Here is a tiny trained network, its code and every weight. The questions are about switching its units off for an input and a class, where a switched-off unit gives its printed mean instead of its output.

import numpy as np


def w(rows, s, z=0):
    codes = np.array(rows[::2]) - 128.0
    scale = np.full(codes.shape[1], s)
    scale[-1] = z or s
    return codes * scale


def norm(h):
    return h / np.sqrt((h * h).mean(-1, keepdims=True) + 1e-5)


def f(y):
    return y / 2 * (1 + np.tanh(0.7978845608 * (y + 0.044715 * y**3)))


def log_softmax(a):
    a = a - a.max(-1, keepdims=True)
    return a - np.log(np.exp(a).sum(-1, keepdims=True))


def net(x, mask):
    res = np.array(x, float).reshape(1, 5) / 4 @ E
    u = 0
    for l in range(3):
        y = f(norm(res) @ A[l][:, :-1].T + A[l][:, -1])
        res = res + np.where(mask[u : u + 7], y, B[l][:, -1]) @ B[l][:, :-1]
        u += 7
    return log_softmax(norm(res)[-1] @ U[:, :-1].T + U[:, -1])


A, B = {}, {}
E = w([
[127,123,124],'x0',
[129,125,127],'x1',
[73,217,62],'x2',
[251,164,71],'x3',
[102,15,12],'x4',
],0.002)
A[0] = w([
[75,223,47,30],'0.n0',
[106,130,133,2],'0.n1',
[66,153,166,117],'0.n2',
[78,143,140,41],'0.n3',
[142,133,75,249],'0.n4',
[121,91,82,56],'0.n5',
[32,254,29,37],'0.n6',
],0.0058,0.0016)
B[0] = w([
[252,16,190,183],'0.n0',
[191,151,36,93],'0.n1',
[73,167,142,170],'0.n2',
[130,167,107,123],'0.n3',
[27,149,156,198],'0.n4',
[120,217,162,129],'0.n5',
[178,9,201,252],'0.n6',
],0.0035,0.0021)
A[1] = w([
[107,211,160,97],'1.n0',
[206,182,36,108],'1.n1',
[148,181,190,84],'1.n2',
[254,108,128,135],'1.n3',
[8,134,167,4],'1.n4',
[218,180,53,125],'1.n5',
[69,153,11,85],'1.n6',
],0.0056,0.0021)
B[1] = w([
[174,149,119,128],'1.n0',
[6,138,137,151],'1.n1',
[137,130,58,154],'1.n2',
[85,113,193,254],'1.n3',
[41,130,139,201],'1.n4',
[1,137,138,166],'1.n5',
[164,112,142,136],'1.n6',
],0.0059,0.0016)
A[2] = w([
[103,137,132,49],'2.n0',
[157,154,121,34],'2.n1',
[147,153,116,8],'2.n2',
[150,89,2,182],'2.n3',
[60,57,50,254],'2.n4',
[142,130,175,186],'2.n5',
[175,232,195,249],'2.n6',
],0.0055,0.0015)
B[2] = w([
[60,96,172,121],'2.n0',
[115,158,149,92],'2.n1',
[103,148,146,88],'2.n2',
[177,234,42,131],'2.n3',
[201,253,149,251],'2.n4',
[122,89,37,172],'2.n5',
[156,115,7,197],'2.n6',
],0.0037,0.0028)
U = w([
[11,141,167,184],'0',
[214,185,47,81],'1',
[188,1,184,5],'2',
[140,110,139,226],'3',
],0.0075,0.0016)

Each question gives the input, the list of numbers given to net, and the class t.
The units are the neurons (one row each of A and B). Each row of codes is followed by its name. A weight is (code - 128) times the scale printed after its matrix; where a second scale follows, it is the last column's (A, B and U).
mask holds one flag per neuron, layer by layer. A switched-off neuron (its flag False) gives its mean, the last column of its row in B, instead of its output. The means were averaged over made-up inputs and are rounded, as every weight is.
A unit's drop is (log p(t) with every unit on - log p(t) with that unit switched off) / (log p(t) with every unit on - log p(t) with every unit switched off).
The circuit of an input: a set's keep is (log p(t) with only the set's units on - log p(t) with every unit switched off) / (log p(t) with every unit on - log p(t) with every unit switched off). Starting from the 12 units with the biggest drops (on a tie, the unit counted first), units are removed one at a time, each time the one whose removal leaves the highest keep (on an exact tie, the one counted first), for as long as the keep stays at least 0.8.
units of the circuit, in order: the units of the circuit, biggest drop first
unit that matters most: the unit with the biggest drop
top k neurons: the k neurons with the biggest drops, biggest first
top k neurons in layer l: the k neurons of layer l with the biggest drops, biggest first
input [-5,2,-8,8,0], class 0: units of the circuit, in order : [0.n6 1.n5 0.n0 1.n1]
input [4,-5,1,8,7], class 0: units of the circuit, in order : [1.n1 1.n5]
input [5,6,-5,8,8], class 0: units of the circuit, in order : [0.n6 1.n1 1.n5]
input [-6,7,4,-1,8], class 1: top 2 neurons : [2.n3 2.n4]
input [0,-8,3,-4,-5], class 1: unit that matters most : 2.n6
input [4,-2,7,-4,-3], class 2: units of the circuit, in order : [0.n6 0.n0]
input [2,0,-8,5,8], class 1: units of the circuit, in order : [2.n3 0.n6]
input [-7,2,-7,0,8], class 1: units of the circuit, in order : [0.n6 2.n3 2.n4]
input [4,7,-5,-2,5], class 1: top 4 neurons : [1.n3 0.n6 0.n0 2.n3]
input [-6,2,6,-2,-5], class 2: units of the circuit, in order : [0.n6 0.n0 2.n4]
input [-5,-4,-6,-1,-7], class 1: top 3 neurons : [0.n6 2.n6 0.n0]
input [2,0,-5,8,-4], class 0: top 3 neurons : [1.n5 0.n6 0.n0]
input [3,7,1,-5,6], class 1: units of the circuit, in order : [1.n3 2.n4 1.n5]
input [1,-5,5,6,-6], class 0: top 4 neurons in layer 1 : [1.n5 1.n1 1.n3 1.n6]
input [4,-7,-5,6,4], class 0: top 2 neurons : [0.n6 0.n0]
input [1,-3,-6,8,-5], class 0: top 2 neurons : [1.n5 1.n1]
input [5,7,8,-6,-8], class 1: top neuron in layer 0 : [0.n4]
input [-2,0,6,5,1], class 2: top 2 neurons : [0.n6 0.n0]
input [6,-1,-3,-5,-6], class 1: top 2 neurons : [2.n6 1.n3]
input [-5,8,-4,-1,5], class 1: top 4 neurons : [0.n6 1.n3 0.n0 2.n3]
input [0,6,8,-6,3], class 2: top 4 neurons : [0.n6 0.n0 1.n5 1.n1]
